Here is a tiny trained network, its code and every weight. The questions are about switching its units off for an input and a class, where a switched-off unit gives its printed mean instead of its output.

import numpy as np


def w(rows, s, z=0):
    codes = np.array(rows[::2]) - 128.0
    scale = np.full(codes.shape[1], s)
    scale[-1] = z or s
    return codes * scale


def f(y):
    return np.maximum(y, 0)


def log_softmax(a):
    a = a - a.max(-1, keepdims=True)
    return a - np.log(np.exp(a).sum(-1, keepdims=True))


def net(x, mask):
    res = np.array(x, float).reshape(1, 6) / 4 @ E
    y = f(res @ A[0][:, :-1].T + A[0][:, -1])
    res = res + np.where(mask, y, B[0][:, -1]) @ B[0][:, :-1]
    return log_softmax(res[-1] @ U[:, :-1].T + U[:, -1])


A, B = {}, {}
E = w([
[86,121,217,118,83,82,121,155,97,143,239,138],'x0',
[148,160,119,106,122,108,153,160,115,115,125,145],'x1',
[186,95,146,12,96,92,72,73,146,77,98,72],'x2',
[112,142,182,152,72,98,146,30,154,194,58,157],'x3',
[133,251,197,119,198,113,43,122,118,119,136,98],'x4',
[135,67,160,77,148,161,42,124,46,208,108,255],'x5',
],0.01)
A[0] = w([
[139,73,119,9,61,128,113,91,142,60,132,98,119],'N1',
[93,141,108,166,138,161,162,126,126,141,154,158,54],'N2',
[118,98,162,104,154,145,108,122,99,177,145,173,110],'N3',
[104,176,126,149,116,117,166,100,161,87,166,63,105],'N4',
[101,2,67,121,78,145,254,133,138,148,145,168,95],'N5',
[141,134,38,131,226,172,132,137,139,112,3,122,164],'N6',
[134,76,71,97,198,177,98,193,110,86,235,91,78],'N7',
[95,248,159,154,224,138,105,121,131,161,117,124,131],'N8',
[97,115,163,113,87,132,114,148,123,120,245,118,26],'N9',
[105,117,198,109,88,78,154,138,106,147,240,121,15],'N10',
[130,151,140,189,95,130,209,107,189,100,171,64,33],'N11',
[94,122,120,141,122,103,145,131,152,104,146,107,74],'N12',
[136,160,143,156,119,116,200,108,133,128,138,61,64],'N13',
[154,112,85,129,183,163,117,181,114,100,184,132,120],'N14',
[122,194,181,147,38,105,185,35,150,215,79,167,75],'N15',
[110,133,154,128,96,95,132,166,124,123,152,148,252],'N16',
[123,209,164,102,198,132,73,89,134,125,156,110,39],'N17',
[79,154,100,242,169,175,197,174,117,173,165,195,90],'N18',
[149,97,143,106,156,154,109,124,76,171,121,242,59],'N19',
],0.01,0.0017)
B[0] = w([
[193,86,188,86,170,90,107,138,112,206,126,79,232],'N1',
[155,117,164,78,127,100,89,132,125,173,123,118,168],'N2',
[119,136,61,96,130,138,131,188,122,137,105,159,202],'N3',
[107,105,94,91,141,144,87,172,99,173,108,182,204],'N4',
[191,173,160,233,8,136,90,194,101,75,156,127,247],'N5',
[126,140,63,117,136,193,169,27,154,94,218,135,242],'N6',
[29,158,229,177,150,77,169,121,127,100,52,142,226],'N7',
[187,127,149,181,17,129,106,162,114,86,144,119,215],'N8',
[141,172,68,112,136,169,157,48,145,76,154,109,190],'N9',
[167,118,45,138,136,197,160,44,166,95,167,132,205],'N10',
[95,137,74,93,140,134,93,184,102,164,132,196,216],'N11',
[131,138,98,113,129,125,108,147,147,131,109,156,160],'N12',
[90,123,81,131,153,150,111,141,137,179,98,155,187],'N13',
[52,146,181,158,122,98,159,108,150,116,106,132,191],'N14',
[25,157,224,159,192,90,196,107,134,45,104,102,232],'N15',
[127,119,120,153,133,174,131,72,146,140,128,107,168],'N16',
[190,80,140,193,50,114,138,195,106,144,141,129,202],'N17',
[208,59,175,23,187,82,112,86,126,170,105,52,233],'N18',
[72,147,31,106,151,134,92,189,145,178,121,162,236],'N19',
],0.012,0.015)
U = w([
[208,128,169,255,24,107,103,210,71,109,141,109,40],'0',
[35,137,50,110,183,132,82,232,99,214,92,186,39],'1',
[4,161,233,195,196,45,199,112,133,90,81,106,164],'2',
[168,140,74,147,163,221,183,9,183,95,184,97,253],'3',
[236,61,209,51,196,34,107,118,103,203,111,36,186],'4',
],0.008,0.0015)

Each question gives the input, the list of numbers given to net, and the class t.
The units are the neurons (one row each of A and B). Each row of codes is followed by its name. A weight is (code - 128) times the scale printed after its matrix; where a second scale follows, it is the last column's (A, B and U).
mask holds one flag per neuron, in row order. A switched-off neuron (its flag False) gives its mean, the last column of its row in B, instead of its output. The means were averaged over made-up inputs and are rounded, as every weight is.
A unit's drop is (log p(t) with every unit on - log p(t) with that unit switched off) / (log p(t) with every unit on - log p(t) with every unit switched off).
The circuit of an input: a set's keep is (log p(t) with only the set's units on - log p(t) with every unit switched off) / (log p(t) with every unit on - log p(t) with every unit switched off). Starting from the 12 units with the biggest drops (on a tie, the unit counted first), units are removed one at a time, each time the one whose removal leaves the highest keep (on an exact tie, the one counted first), for as long as the keep stays at least 0.8.
units of the circuit, in order: the units of the circuit, biggest drop first
most important unit: the unit with the biggest drop
k most important neurons: the k neurons with the biggest drops, biggest first
drop of u: that unit's drop, to one decimal
input [-7,-5,-2,7,-4,6], class 2: units of the circuit, in order => [N15]
input [-8,3,-4,8,6,5], class 2: 4 most important neurons => [N15 N10 N5 N9]
input [0,6,1,1,0,-2], class 1: 2 most important neurons => [N18 N5]
input [8,-5,7,-1,-3,-4], class 3: 2 most important neurons => [N10 N9]
input [3,-2,4,8,-1,7], class 2: 2 most important neurons => [N15 N11]
input [0,-3,4,4,-2,-5], class 1: 2 most important neurons => [N18 N11]
input [0,0,4,-8,-3,-6], class 2: 3 most important neurons => [N7 N19 N14]
input [6,-3,-3,4,4,-7], class 1: 2 most important neurons => [N11 N4]
input [3,3,-7,6,8,4], class 0: 3 most important neurons => [N8 N17 N1]
input [4,0,0,1,3,0], class 3: 2 most important neurons => [N5 N10]
input [-4,6,-5,-6,5,-6], class 1: 3 most important neurons => [N4 N15 N5]
input [6,-5,-6,1,6,-8], class 1: 4 most important neurons => [N11 N4 N5 N13]
input [8,-4,4,4,6,-7], class 3: 4 most important neurons => [N10 N9 N19 N5]
input [3,7,-7,0,-6,4], class 4: 3 most important neurons => [N18 N8 N2]
input [-5,-2,6,-7,-8,-8], class 0: 2 most important neurons => [N5 N19]
input [6,3,6,-4,4,4], class 3: units of the circuit, in order => [N10]
input [-7,-8,0,-7,0,-1], class 2: 4 most important neurons => [N7 N14 N10 N9]
input [-3,4,-1,6,-5,-7], class 1: drop of N11 => 1.4
input [3,-1,6,7,-1,-3], class 2: drop of N18 => 1.9
input [6,5,6,-8,1,-4], class 2: drop of N7 => 3.8
input [3,-6,-6,-1,8,8], class 0: drop of N17 => 1.8
input [-6,3,3,-3,3,-8], class 1: most important unit => N4
